Below is a small trained network, with its code and all its weights. Each question gives an input and a class and asks what happens when units are switched off, that is, made to give their printed mean instead of their output.

import numpy as np


def w(rows, s, z=0):
    codes = np.array(rows[::2]) - 128.0
    scale = np.full(codes.shape[1], s)
    scale[-1] = z or s
    return codes * scale


def f(y):
    return np.maximum(y, 0)


def log_softmax(a):
    a = a - a.max(-1, keepdims=True)
    return a - np.log(np.exp(a).sum(-1, keepdims=True))


def net(x, mask):
    res = np.array(x, float).reshape(1, 6) / 4 @ E
    y = f(res @ A[0][:, :-1].T + A[0][:, -1])
    res = res + np.where(mask, y, B[0][:, -1]) @ B[0][:, :-1]
    return log_softmax(res[-1] @ U[:, :-1].T + U[:, -1])


A, B = {}, {}
E = w([
[146,2,46,129,100,166,174,108,194,130],'x0',
[180,116,212,192,67,57,204,198,175,111],'x1',
[56,104,165,55,70,49,117,45,161,56],'x2',
[213,149,158,63,99,188,191,97,43,79],'x3',
[141,128,26,149,44,90,81,185,44,90],'x4',
[169,223,83,44,87,121,125,160,224,178],'x5',
],0.0071)
A[0] = w([
[73,139,74,61,183,178,67,55,98,122,1],'neuron 0',
[176,135,93,201,174,189,145,202,103,200,82],'neuron 1',
[70,142,66,51,184,191,50,59,85,149,72],'neuron 2',
[97,82,154,205,157,129,134,101,72,90,98],'neuron 3',
[114,135,229,118,234,175,183,70,197,176,113],'neuron 4',
[197,147,168,52,104,178,198,81,58,76,56],'neuron 5',
[130,35,62,143,107,154,151,113,181,153,85],'neuron 6',
[182,151,115,193,175,194,144,185,107,197,41],'neuron 7',
[201,150,155,83,101,163,161,100,69,68,56],'neuron 8',
[62,124,121,187,168,77,63,151,180,168,92],'neuron 9',
[100,79,155,186,140,146,137,104,84,111,77],'neuron 10',
[165,215,80,1,78,115,126,163,230,205,89],'neuron 11',
[92,70,156,197,170,131,121,102,65,85,62],'neuron 12',
[116,118,228,120,222,161,187,72,183,182,66],'neuron 13',
[98,79,153,181,162,134,133,111,78,99,49],'neuron 14',
[93,81,148,180,166,135,138,108,79,95,49],'neuron 15',
[77,114,144,68,83,64,129,75,156,80,35],'neuron 16',
[170,47,77,98,92,178,181,102,159,116,82],'neuron 17',
[67,119,115,174,143,75,69,139,184,169,82],'neuron 18',
[155,124,194,175,73,65,193,173,161,105,48],'neuron 19',
[141,136,50,178,43,84,71,190,37,80,76],'neuron 20',
[81,107,145,61,82,65,120,70,156,83,17],'neuron 21',
[61,120,113,186,142,83,76,141,179,167,86],'neuron 22',
[157,126,186,172,90,80,184,161,157,117,66],'neuron 23',
[116,229,203,118,148,95,77,149,74,137,121],'neuron 24',
[112,229,208,131,161,78,61,148,67,125,125],'neuron 25',
[181,131,112,177,184,193,132,186,124,195,36],'neuron 26',
[80,109,145,70,86,79,119,78,157,74,24],'neuron 27',
[171,154,99,140,153,162,140,169,140,186,55],'neuron 28',
[70,109,111,183,146,71,86,152,170,166,47],'neuron 29',
[152,124,183,180,74,56,200,180,154,105,58],'neuron 30',
[83,124,112,173,161,78,84,140,170,145,59],'neuron 31',
],0.0074,0.0038)
B[0] = w([
[203,64,173,191,136,172,45,179,121,238,203],'neuron 0',
[38,132,209,147,61,47,97,24,67,133,234],'neuron 1',
[208,55,157,205,170,180,50,184,131,249,235],'neuron 2',
[191,223,109,172,108,131,100,142,202,47,198],'neuron 3',
[105,85,18,19,5,61,75,218,128,103,242],'neuron 4',
[101,179,178,82,110,231,214,200,47,139,206],'neuron 5',
[53,76,86,173,229,117,213,99,186,98,203],'neuron 6',
[31,125,206,155,75,59,114,41,70,130,216],'neuron 7',
[100,144,156,82,120,220,211,188,75,123,190],'neuron 8',
[136,153,157,67,132,215,205,176,64,123,217],'neuron 9',
[154,192,124,160,117,135,118,126,183,86,178],'neuron 10',
[182,254,135,237,111,158,93,121,242,19,243],'neuron 11',
[189,221,120,172,97,146,100,136,199,55,197],'neuron 12',
[108,104,32,39,25,65,75,200,130,111,222],'neuron 13',
[171,220,124,176,109,146,100,127,191,56,177],'neuron 14',
[153,206,129,172,104,144,109,135,185,85,177],'neuron 15',
[38,143,214,187,81,72,109,23,61,149,183],'neuron 16',
[57,69,83,176,216,123,198,125,174,108,198],'neuron 17',
[128,164,172,80,134,199,200,172,62,114,205],'neuron 18',
[191,65,139,183,173,179,48,159,123,243,205],'neuron 19',
[96,76,22,6,18,58,90,211,143,105,254],'neuron 20',
[49,135,218,178,81,63,103,31,66,135,181],'neuron 21',
[135,171,175,68,133,201,201,181,58,121,206],'neuron 22',
[184,76,128,163,158,175,56,151,126,223,193],'neuron 23',
[36,38,55,193,221,105,208,118,204,103,228],'neuron 24',
[55,22,43,184,231,96,214,96,211,123,240],'neuron 25',
[58,134,191,163,73,57,118,26,63,123,207],'neuron 26',
[68,134,194,168,88,77,114,58,83,142,177],'neuron 27',
[87,145,171,170,87,96,117,71,113,100,180],'neuron 28',
[150,171,168,78,123,209,187,173,35,126,194],'neuron 29',
[203,49,129,171,164,179,42,151,120,233,210],'neuron 30',
[136,146,157,93,112,185,183,165,79,126,184],'neuron 31',
],0.0055,0.0079)
U = w([
[77,145,210,152,87,51,94,21,55,141,111],'0',
[201,72,146,168,169,178,24,154,126,247,120],'1',
[134,180,165,61,130,221,249,173,54,118,122],'2',
[176,254,120,176,117,137,85,123,229,41,119],'3',
[115,89,31,15,54,46,66,184,124,111,118],'4',
[72,53,69,169,237,97,246,98,192,110,155],'5',
[167,125,121,68,175,73,144,101,126,112,254],'6',
[191,145,128,47,212,71,125,75,113,125,65],'7',
],0.0092,0.0066)

Each question gives the input, the list of numbers given to net, and the class t.
The units are the neurons (one row each of A and B). Each row of codes is followed by its name. A weight is (code - 128) times the scale printed after its matrix; where a second scale follows, it is the last column's (A, B and U).
mask holds one flag per neuron, in row order. A switched-off neuron (its flag False) gives its mean, the last column of its row in B, instead of its output. The means were averaged over made-up inputs and are rounded, as every weight is.
A unit's drop is (log p(t) with every unit on - log p(t) with that unit switched off) / (log p(t) with every unit on - log p(t) with every unit switched off).
The circuit of an input: a set's keep is (log p(t) with only the set's units on - log p(t) with every unit switched off) / (log p(t) with every unit on - log p(t) with every unit switched off). Starting from the 12 units with the biggest drops (on a tie, the unit counted first), units are removed one at a time, each time the one whose removal leaves the highest keep (on an exact tie, the one counted first), for as long as the keep stays at least 0.8.
units of the circuit, in order: the units of the circuit, biggest drop first
most important unit: the unit with the biggest drop
k most important neurons: the k neurons with the biggest drops, biggest first
drop of u: that unit's drop, to one decimal
input [2,7,4,-6,7,4], class 1: units of the circuit, in order => neuron 30; neuron 19
input [1,6,-2,4,8,-7], class 4: 2 most important neurons => neuron 20; neuron 11
input [-8,8,-1,6,6,-4], class 1: units of the circuit, in order => neuron 30
input [-7,4,7,-3,-8,0], class 4: 2 most important neurons => neuron 4; neuron 13
input [-6,3,-7,6,-5,-3], class 0: 2 most important neurons => neuron 7; neuron 1
input [8,-7,3,-3,3,1], class 5: 2 most important neurons => neuron 6; neuron 17
input [-6,0,4,4,0,-1], class 5: units of the circuit, in order => neuron 25; neuron 24
input [4,3,-6,6,5,2], class 0: units of the circuit, in order => neuron 1; neuron 7
input [5,-2,-7,-7,7,-4], class 0: 4 most important neurons => neuron 1; neuron 26; neuron 7; neuron 4
input [-6,-6,7,7,-2,8], class 3: 4 most important neurons => neuron 11; neuron 1; neuron 7; neuron 26
input [-6,1,5,-4,-4,3], class 5: 3 most important neurons => neuron 25; neuron 24; neuron 1
input [-6,-8,-3,1,7,7], class 1: 2 most important neurons => neuron 2; neuron 0
input [-5,0,-3,-1,6,-1], class 4: 2 most important neurons => neuron 20; neuron 6
input [-2,3,3,-8,-8,8], class 2: 4 most important neurons => neuron 9; neuron 18; neuron 22; neuron 29
input [7,-5,-4,6,0,3], class 5: most important unit => neuron 17
input [5,-7,-4,5,2,1], class 1: 2 most important neurons => neuron 2; neuron 0
input [-3,-6,7,5,-8,1], class 4: 3 most important neurons => neuron 4; neuron 13; neuron 1
input [-3,-7,0,5,-7,-3], class 1: 3 most important neurons => neuron 2; neuron 0; neuron 20
input [6,7,5,-1,5,2], class 1: 2 most important neurons => neuron 30; neuron 19
input [-4,-2,-6,-8,-1,6], class 2: most important unit => neuron 9
input [3,2,-8,6,-7,4], class 0: drop of neuron 26 => 0.1
input [-7,8,-8,-7,-1,6], class 0: drop of neuron 17 => 0.0
input [1,3,-8,-6,4,-4], class 0: drop of neuron 1 => 0.2
input [-4,1,-1,3,6,-7], class 3: drop of neuron 3 => 0.1
